Below is a small trained network, with its code and all its weights. Each question gives an input and a target symbol and asks what happens when units are switched off, that is, made to give their printed mean instead of their output.

import numpy as np


def w(rows, s, z=0):
    codes = np.array(rows[::2]) - 128.0
    scale = np.full(codes.shape[1], s)
    scale[-1] = z or s
    return codes * scale


def f(y):
    return y / 2 * (1 + np.tanh(0.7978845608 * (y + 0.044715 * y**3)))


def softmax(a):
    e = np.exp(a - a.max(-1, keepdims=True))
    return e / e.sum(-1, keepdims=True)


def log_softmax(a):
    a = a - a.max(-1, keepdims=True)
    return a - np.log(np.exp(a).sum(-1, keepdims=True))


def net(x, mask):
    ids = ['αβγδεζηθλπσφψω'.index(c) for c in x.split()]
    T = len(ids)
    res = E[ids] + P[:T]
    u = 0
    for l in range(2):
        r = res
        for j in range(3):
            rows = slice(4 * j, 4 * j + 4)
            q, k, v = (r @ M[l][rows].T for M in (Q, K, V))
            z = softmax(np.where(np.tri(T) > 0, q @ k.T / 4**0.5, -1e9)) @ v
            o = O[l][rows]
            res = res + np.where(mask[u + j], z, o[:, -1]) @ o[:, :-1]
        u += 3
        y = f(res @ A[l][:, :-1].T + A[l][:, -1])
        res = res + np.where(mask[u : u + 12], y, B[l][:, -1]) @ B[l][:, :-1]
        u += 12
    return log_softmax(res[-1] @ U[:, :-1].T + U[:, -1])


Q, K, V, O, A, B = {}, {}, {}, {}, {}, {}
E = w([
[167,58,92],'α',
[135,144,131],'β',
[120,92,153],'γ',
[102,146,160],'δ',
[119,174,120],'ε',
[150,152,66],'ζ',
[138,143,133],'η',
[143,96,117],'θ',
[130,144,129],'λ',
[114,114,126],'π',
[135,119,91],'σ',
[151,1,192],'φ',
[142,139,135],'ψ',
[121,133,113],'ω',
],0.012)
P = w([
[82,128,92],'0',
[213,187,250],'1',
[225,100,9],'2',
[97,128,190],'3',
[245,98,4],'4',
[86,93,196],'5',
[237,95,10],'6',
[94,72,201],'7',
],0.012)
Q[0] = w([
[156,205,77],'0.h0',
[109,103,222],'0.h0',
[150,153,3],'0.h0',
[153,142,254],'0.h0',
[107,116,116],'0.h1',
[237,137,219],'0.h1',
[142,119,90],'0.h1',
[147,136,133],'0.h1',
[178,193,182],'0.h2',
[122,190,142],'0.h2',
[181,127,149],'0.h2',
[192,244,156],'0.h2',
],0.009)
K[0] = w([
[27,142,49],'0.h0',
[196,215,200],'0.h0',
[56,29,2],'0.h0',
[162,239,169],'0.h0',
[155,137,139],'0.h1',
[66,5,92],'0.h1',
[103,146,141],'0.h1',
[113,124,124],'0.h1',
[216,143,169],'0.h2',
[160,169,124],'0.h2',
[130,94,152],'0.h2',
[209,136,213],'0.h2',
],0.0085)
V[0] = w([
[166,164,144],'0.h0',
[40,90,103],'0.h0',
[97,123,97],'0.h0',
[197,145,127],'0.h0',
[135,63,194],'0.h1',
[142,94,36],'0.h1',
[146,45,107],'0.h1',
[126,99,154],'0.h1',
[254,115,196],'0.h2',
[191,154,178],'0.h2',
[195,133,127],'0.h2',
[138,166,130],'0.h2',
],0.01)
O[0] = w([
[57,161,104,174],'0.h0',
[225,86,156,1],'0.h0',
[242,135,180,68],'0.h0',
[46,131,77,225],'0.h0',
[70,55,181,181],'0.h1',
[248,75,18,203],'0.h1',
[142,10,102,235],'0.h1',
[86,78,173,149],'0.h1',
[9,42,11,242],'0.h2',
[3,83,70,159],'0.h2',
[65,105,69,182],'0.h2',
[86,162,114,107],'0.h2',
],0.0054,0.0045)
A[0] = w([
[48,173,196,21],'0.n0',
[74,90,119,4],'0.n1',
[114,81,208,1],'0.n2',
[99,216,55,45],'0.n3',
[98,105,125,38],'0.n4',
[85,92,116,14],'0.n5',
[205,254,108,81],'0.n6',
[124,125,18,66],'0.n7',
[146,130,82,80],'0.n8',
[92,158,166,92],'0.n9',
[135,120,238,139],'0.n10',
[203,142,224,100],'0.n11',
],0.0091,0.0061)
B[0] = w([
[220,62,78,150],'0.n0',
[189,183,164,181],'0.n1',
[172,168,180,137],'0.n2',
[158,42,171,144],'0.n3',
[158,146,154,139],'0.n4',
[184,183,166,167],'0.n5',
[57,189,68,149],'0.n6',
[131,106,189,254],'0.n7',
[116,112,156,153],'0.n8',
[140,121,98,126],'0.n9',
[154,180,184,137],'0.n10',
[254,151,125,141],'0.n11',
],0.0078,0.0061)
Q[1] = w([
[235,83,134],'1.h0',
[90,143,254],'1.h0',
[179,125,139],'1.h0',
[53,168,146],'1.h0',
[93,112,77],'1.h1',
[130,47,138],'1.h1',
[214,135,208],'1.h1',
[40,182,50],'1.h1',
[143,89,64],'1.h2',
[154,70,186],'1.h2',
[160,155,124],'1.h2',
[134,151,96],'1.h2',
],0.01)
K[1] = w([
[205,187,222],'1.h0',
[2,81,156],'1.h0',
[165,125,195],'1.h0',
[49,68,74],'1.h0',
[63,141,112],'1.h1',
[102,50,144],'1.h1',
[220,91,126],'1.h1',
[57,209,142],'1.h1',
[77,153,29],'1.h2',
[177,107,46],'1.h2',
[127,189,148],'1.h2',
[102,149,144],'1.h2',
],0.0091)
V[1] = w([
[147,29,165],'1.h0',
[134,191,190],'1.h0',
[159,100,247],'1.h0',
[199,103,63],'1.h0',
[149,95,98],'1.h1',
[106,177,99],'1.h1',
[142,88,158],'1.h1',
[118,102,156],'1.h1',
[110,72,132],'1.h2',
[81,97,124],'1.h2',
[157,166,163],'1.h2',
[115,136,69],'1.h2',
],0.011)
O[1] = w([
[73,229,49,196],'1.h0',
[210,131,198,72],'1.h0',
[153,223,120,134],'1.h0',
[174,110,1,253],'1.h0',
[105,159,145,223],'1.h1',
[146,72,153,49],'1.h1',
[114,194,105,190],'1.h1',
[146,169,122,173],'1.h1',
[145,162,132,228],'1.h2',
[158,153,141,168],'1.h2',
[84,78,75,18],'1.h2',
[136,108,174,185],'1.h2',
],0.009,0.0049)
A[1] = w([
[147,198,68,2],'1.n0',
[255,208,180,188],'1.n1',
[151,198,196,233],'1.n2',
[95,172,235,92],'1.n3',
[204,74,154,128],'1.n4',
[49,201,61,88],'1.n5',
[119,246,199,55],'1.n6',
[166,55,236,64],'1.n7',
[216,215,86,49],'1.n8',
[89,58,170,83],'1.n9',
[152,78,69,248],'1.n10',
[83,134,162,86],'1.n11',
],0.0076,0.0095)
B[1] = w([
[122,40,194,182],'1.n0',
[135,218,211,206],'1.n1',
[54,82,90,180],'1.n2',
[173,118,32,143],'1.n3',
[202,118,131,194],'1.n4',
[140,51,203,234],'1.n5',
[199,95,4,172],'1.n6',
[2,120,148,176],'1.n7',
[46,98,151,204],'1.n8',
[107,184,140,154],'1.n9',
[118,195,107,249],'1.n10',
[186,124,143,135],'1.n11',
],0.0086,0.014)
U = w([
[29,119,179,196],'α',
[82,105,54,152],'β',
[126,207,49,134],'γ',
[180,117,143,139],'δ',
[155,109,162,120],'ε',
[145,1,124,34],'ζ',
[179,116,95,109],'η',
[157,114,150,135],'θ',
[127,40,221,2],'λ',
[109,230,146,78],'π',
[156,106,159,123],'σ',
[171,186,132,149],'φ',
[143,152,212,83],'ψ',
[159,107,169,126],'ω',
],0.0085,0.0076)

Each question gives the input, a string of symbols that net reads in full, and the target symbol t.
The units are the heads (4 rows each of Q, K, V and O) and the neurons (one row each of A and B). Each row of codes is followed by its name. A weight is (code - 128) times the scale printed after its matrix; where a second scale follows, it is the last column's (O, A, B and U).
mask holds one flag per unit, layer by layer, with each layer's heads first. A switched-off unit (its flag False) gives its mean, the last column of its rows in O or B, instead of its output. The means were averaged over made-up inputs and are rounded, as every weight is.
A unit's drop is (log p(t) with every unit on - log p(t) with that unit switched off) / (log p(t) with every unit on - log p(t) with every unit switched off).
The circuit of an input: a set's keep is (log p(t) with only the set's units on - log p(t) with every unit switched off) / (log p(t) with every unit on - log p(t) with every unit switched off). Starting from the 12 units with the biggest drops (on a tie, the unit counted first), units are removed one at a time, each time the one whose removal leaves the highest keep (on an exact tie, the one counted first), for as long as the keep stays at least 0.8.
circuit, biggest first: the units of the circuit, biggest drop first
most important unit: the unit with the biggest drop
heads that matter: for each layer, one digit per head in row order, 1 if its drop is at least 0.15 and else 0, layers parted by /
drop of u: that unit's drop, to one decimal
input ζ φ φ φ ω φ γ, target ζ: circuit, biggest first => (0.h2; 1.h0; 0.h1)
input φ ε ζ σ θ β α, target α: heads that matter => 101 / 100
input γ ζ σ π φ ε φ ζ, target β: circuit, biggest first => (1.h0)
input ζ ζ φ λ ψ, target ζ: circuit, biggest first => (0.n6; 1.h0; 0.h1)
input δ φ φ ε θ ψ φ, target ψ: circuit, biggest first => (1.h0; 0.h2; 1.n1; 0.h1)
input ζ ζ θ ζ ζ σ ω, target ζ: heads that matter => 111 / 100
input θ φ λ, target γ: circuit, biggest first => (0.h0; 0.h2; 1.h0)
input φ φ φ φ π, target α: heads that matter => 001 / 100
input ζ α σ δ ε, target ζ: circuit, biggest first => (0.h2; 0.n6; 1.h0; 0.h1)
input γ δ ε ζ η γ ψ, target π: circuit, biggest first => (0.h2; 0.h0; 1.h0; 1.n1)
input π ψ η δ γ, target φ: circuit, biggest first => (0.h2; 0.h0; 1.h0)
input θ ζ α, target γ: circuit, biggest first => (0.h2; 1.h0; 0.h0)
input δ λ φ α φ, target ψ: circuit, biggest first => (1.h0; 1.n1; 0.h1)
input ζ ζ φ φ α α, target β: heads that matter => 110 / 100
input ε β φ, target λ: circuit, biggest first => (1.h0; 0.n6; 0.h1)
input ε φ γ, target λ: circuit, biggest first => (1.h0; 0.h2; 0.h1)
input φ ψ α φ α, target α: heads that matter => 000 / 100
input φ α ψ, target α: heads that matter => 100 / 100
input π δ θ, target φ: circuit, biggest first => (0.h2; 0.h0; 1.h0)
input α ζ α ζ β, target β: heads that matter => 010 / 100
input δ α ζ φ α φ φ φ, target γ: heads that matter => 010 / 000
input π ζ π ψ λ ζ η, target φ: most important unit => 0.h2
input ζ λ φ φ φ, target ζ: most important unit => 0.h0
input φ φ ψ, target α: drop of 1.n8 => 0.9
input ε ε ζ, target λ: drop of 1.n9 => 0.0
input δ α φ γ ζ, target ψ: drop of 1.h0 => 1.0
input ζ γ ζ, target ζ: drop of 0.h1 => 0.5
input θ δ θ, target γ: most important unit => 1.n5
